Below are the code and all the weights of a small trained network. Each question names an input and a target symbol and asks about switching units off, where a switched-off unit gives its printed mean instead of its output.

import numpy as np


def w(rows, s, z=0):
    codes = np.array(rows[::2]) - 128.0
    scale = np.full(codes.shape[1], s)
    scale[-1] = z or s
    return codes * scale


def f(y):
    return y / 2 * (1 + np.tanh(0.7978845608 * (y + 0.044715 * y**3)))


def softmax(a):
    e = np.exp(a - a.max(-1, keepdims=True))
    return e / e.sum(-1, keepdims=True)


def log_softmax(a):
    a = a - a.max(-1, keepdims=True)
    return a - np.log(np.exp(a).sum(-1, keepdims=True))


def net(x, mask):
    ids = ['δηπστω'.index(c) for c in x.split()]
    T = len(ids)
    res = E[ids] + P[:T]
    r = res
    for j in range(3):
        rows = slice(3 * j, 3 * j + 3)
        q, k, v = (r @ M[0][rows].T for M in (Q, K, V))
        z = softmax(np.where(np.tri(T) > 0, q @ k.T / 3**0.5, -1e9)) @ v
        o = O[0][rows]
        res = res + np.where(mask[j], z, o[:, -1]) @ o[:, :-1]
    y = f(res @ A[0][:, :-1].T + A[0][:, -1])
    res = res + np.where(mask[3:19], y, B[0][:, -1]) @ B[0][:, :-1]
    return log_softmax(res[-1] @ U[:, :-1].T + U[:, -1])


Q, K, V, O, A, B = {}, {}, {}, {}, {}, {}
E = w([
[138,84,133],'δ',
[98,37,108],'η',
[162,97,63],'π',
[149,104,182],'σ',
[197,161,192],'τ',
[249,218,169],'ω',
],0.011)
P = w([
[134,122,147],'0',
[153,91,122],'1',
[77,156,135],'2',
[95,152,67],'3',
[169,71,117],'4',
[72,159,153],'5',
[105,135,205],'6',
[170,57,101],'7',
[98,156,109],'8',
[153,160,6],'9',
],0.023)
Q[0] = w([
[86,197,173],'h1',
[89,215,52],'h1',
[156,135,11],'h1',
[82,155,190],'h2',
[167,42,138],'h2',
[83,143,83],'h2',
[143,132,115],'h3',
[172,109,250],'h3',
[195,83,136],'h3',
],0.014)
K[0] = w([
[174,208,106],'h1',
[191,142,184],'h1',
[107,91,249],'h1',
[133,185,106],'h2',
[211,83,7],'h2',
[163,119,246],'h2',
[54,132,65],'h3',
[196,53,48],'h3',
[61,20,102],'h3',
],0.011)
V[0] = w([
[94,45,173],'h1',
[154,187,191],'h1',
[199,150,104],'h1',
[83,105,252],'h2',
[59,161,111],'h2',
[91,120,153],'h2',
[125,101,100],'h3',
[55,147,160],'h3',
[95,173,69],'h3',
],0.015)
O[0] = w([
[121,58,195,199],'h1',
[124,250,153,140],'h1',
[124,172,64,133],'h1',
[82,130,184,203],'h2',
[121,53,128,37],'h2',
[129,87,188,129],'h2',
[140,183,176,146],'h3',
[157,100,102,52],'h3',
[133,38,149,3],'h3',
],0.011,0.005)
A[0] = w([
[105,154,120,124],'n1',
[216,132,33,164],'n2',
[40,226,50,129],'n3',
[96,114,80,148],'n4',
[173,82,66,135],'n5',
[2,119,42,120],'n6',
[166,193,133,43],'n7',
[24,112,155,2],'n8',
[201,109,67,20],'n9',
[162,30,108,5],'n10',
[32,135,208,30],'n11',
[58,132,129,102],'n12',
[206,88,218,226],'n13',
[101,193,104,51],'n14',
[96,25,190,57],'n15',
[201,142,137,178],'n16',
],0.0094,0.0061)
B[0] = w([
[166,126,125,151],'n1',
[88,150,30,182],'n2',
[150,82,180,251],'n3',
[171,136,170,134],'n4',
[80,148,163,153],'n5',
[182,156,157,163],'n6',
[172,112,85,171],'n7',
[200,228,44,143],'n8',
[120,200,216,140],'n9',
[133,205,159,154],'n10',
[136,136,2,175],'n11',
[205,182,111,146],'n12',
[86,98,117,216],'n13',
[165,86,112,180],'n14',
[199,159,101,180],'n15',
[90,70,75,167],'n16',
],0.0068,0.012)
U = w([
[40,123,130,156],'δ',
[177,20,111,171],'η',
[18,121,3,166],'π',
[2,199,135,164],'σ',
[162,178,195,98],'τ',
[190,110,52,3],'ω',
],0.007,0.0054)

Each question gives the input, a string of symbols that net reads in full, and the target symbol t.
The units are the heads (3 rows each of Q, K, V and O) and the neurons (one row each of A and B). Each row of codes is followed by its name. A weight is (code - 128) times the scale printed after its matrix; where a second scale follows, it is the last column's (O, A, B and U).
mask holds one flag per unit, heads first, then neurons. A switched-off unit (its flag False) gives its mean, the last column of its rows in O or B, instead of its output. The means were averaged over made-up inputs and are rounded, as every weight is.
A unit's drop is (log p(t) with every unit on - log p(t) with that unit switched off) / (log p(t) with every unit on - log p(t) with every unit switched off).
The circuit of an input: a set's keep is (log p(t) with only the set's units on - log p(t) with every unit switched off) / (log p(t) with every unit on - log p(t) with every unit switched off). Starting from the 12 units with the biggest drops (on a tie, the unit counted first), units are removed one at a time, each time the one whose removal leaves the highest keep (on an exact tie, the one counted first), for as long as the keep stays at least 0.8.
units of the circuit, in order: the units of the circuit, biggest drop first
unit that matters most: the unit with the biggest drop
top k neurons: the k neurons with the biggest drops, biggest first
input ω σ π, target τ: unit that matters most -> n3
input π π σ ω σ η ω, target ω: units of the circuit, in order -> h1, h2, n7
input π η δ η σ σ τ ω η η, target τ: units of the circuit, in order -> h1, n3
input ω π δ σ, target ω: units of the circuit, in order -> h1, n14, n7, n3
input δ η σ ω ω η, target τ: top 2 neurons -> n6, n3
input δ δ σ π ω ω ω δ, target π: top 2 neurons -> n2, n3
input ω σ ω ω ω ω η, target ω: units of the circuit, in order -> h1, h2, n14, n3
input η π ω τ δ σ π τ, target π: units of the circuit, in order -> h2, n2
input π ω ω τ π, target π: units of the circuit, in order -> n2, h2
input η σ δ δ, target η: units of the circuit, in order -> h3, h1
input π η η τ δ ω δ π, target π: top 3 neurons -> n2, n16, n3
input σ π σ σ τ σ ω η σ η, target ω: units of the circuit, in order -> h1, n3, n14, n7
input ω τ ω δ, target ω: top 3 neurons -> n6, n3, n14
input η δ ω η π η η τ π δ, target η: units of the circuit, in order -> h1
input η η σ π π σ, target π: top 2 neurons -> n11, n3
input ω τ ω π σ τ σ δ, target π: top 2 neurons -> n3, n2
input η ω τ π η η η, target π: top 2 neurons -> n2, n3
input ω ω τ, target τ: top 2 neurons -> n3, n2
input δ ω η δ ω δ, target τ: top 2 neurons -> n6, n3
input ω τ δ σ η τ σ σ π π, target σ: units of the circuit, in order -> h2
